Here is a tiny trained network, its code and every weight. The questions are about switching its units off for an input and a class, where a switched-off unit gives its printed mean instead of its output.

import numpy as np


def w(rows, s, z=0):
    codes = np.array(rows[::2]) - 128.0
    scale = np.full(codes.shape[1], s)
    scale[-1] = z or s
    return codes * scale


def f(y):
    return y / 2 * (1 + np.tanh(0.7978845608 * (y + 0.044715 * y**3)))


def log_softmax(a):
    a = a - a.max(-1, keepdims=True)
    return a - np.log(np.exp(a).sum(-1, keepdims=True))


def net(x, mask):
    res = np.array(x, float).reshape(1, 6) / 4 @ E
    y = f(res @ A[0][:, :-1].T + A[0][:, -1])
    res = res + np.where(mask, y, B[0][:, -1]) @ B[0][:, :-1]
    return log_softmax(res[-1] @ U[:, :-1].T + U[:, -1])


A, B = {}, {}
E = w([
[44,173,226,17,173,140,156],'x0',
[131,142,255,173,207,212,192],'x1',
[112,83,252,230,22,103,32],'x2',
[143,208,136,152,136,236,43],'x3',
[112,85,132,59,184,107,134],'x4',
[125,214,197,182,58,97,39],'x5',
],0.0082)
A[0] = w([
[170,220,125,118,145,236,73,152],'neuron 0',
[202,255,137,145,118,206,64,253],'neuron 1',
[35,107,222,111,94,166,144,237],'neuron 2',
[194,113,35,223,83,35,64,187],'neuron 3',
[138,123,59,70,231,115,190,181],'neuron 4',
[69,82,248,136,107,111,100,156],'neuron 5',
],0.011,0.003)
B[0] = w([
[56,165,151,156,128,193,176,208],'neuron 0',
[41,171,165,147,127,204,88,231],'neuron 1',
[164,168,155,114,163,19,71,217],'neuron 2',
[190,22,67,197,20,249,119,231],'neuron 3',
[102,120,108,51,163,95,210,249],'neuron 4',
[197,171,168,163,171,5,50,224],'neuron 5',
],0.013,0.016)
U = w([
[116,150,127,59,157,73,238,250],'0',
[42,245,200,151,131,155,133,105],'1',
[176,188,201,158,124,40,99,20],'2',
[179,116,134,155,83,128,149,178],'3',
],0.012,0.0024)

Each question gives the input, the list of numbers given to net, and the class t.
The units are the neurons (one row each of A and B). Each row of codes is followed by its name. A weight is (code - 128) times the scale printed after its matrix; where a second scale follows, it is the last column's (A, B and U).
mask holds one flag per neuron, in row order. A switched-off neuron (its flag False) gives its mean, the last column of its row in B, instead of its output. The means were averaged over made-up inputs and are rounded, as every weight is.
A unit's drop is (log p(t) with every unit on - log p(t) with that unit switched off) / (log p(t) with every unit on - log p(t) with every unit switched off).
The circuit of an input: a set's keep is (log p(t) with only the set's units on - log p(t) with every unit switched off) / (log p(t) with every unit on - log p(t) with every unit switched off). Starting from all 6 units, units are removed one at a time, each time the one whose removal leaves the highest keep (on an exact tie, the one counted first), for as long as the keep stays at least 0.8.
circuit, biggest first: the units of the circuit, biggest drop first
top k neurons: the k neurons with the biggest drops, biggest first
drop of u: that unit's drop, to one decimal
input [-7,-6,8,-6,-5,5], class 3: circuit, biggest first : (neuron 3)
input [5,-5,3,1,-5,-6], class 2: top 3 neurons : (neuron 4; neuron 3; neuron 1)
input [6,-3,7,5,-4,6], class 2: top 3 neurons : (neuron 5; neuron 2; neuron 4)
input [8,1,8,5,-8,2], class 2: top 2 neurons : (neuron 5; neuron 2)
input [5,-2,-6,-7,-6,7], class 0: top 2 neurons : (neuron 1; neuron 5)
input [-8,5,5,-8,8,0], class 3: top 2 neurons : (neuron 3; neuron 2)
input [-3,-6,3,8,1,6], class 1: top 2 neurons : (neuron 1; neuron 0)
input [-1,-5,-7,0,-5,4], class 3: drop of neuron 3 : 1.5
input [-2,-8,-2,1,-2,2], class 3: drop of neuron 1 : 0.0
input [3,5,-3,-8,-8,3], class 2: drop of neuron 4 : 0.4
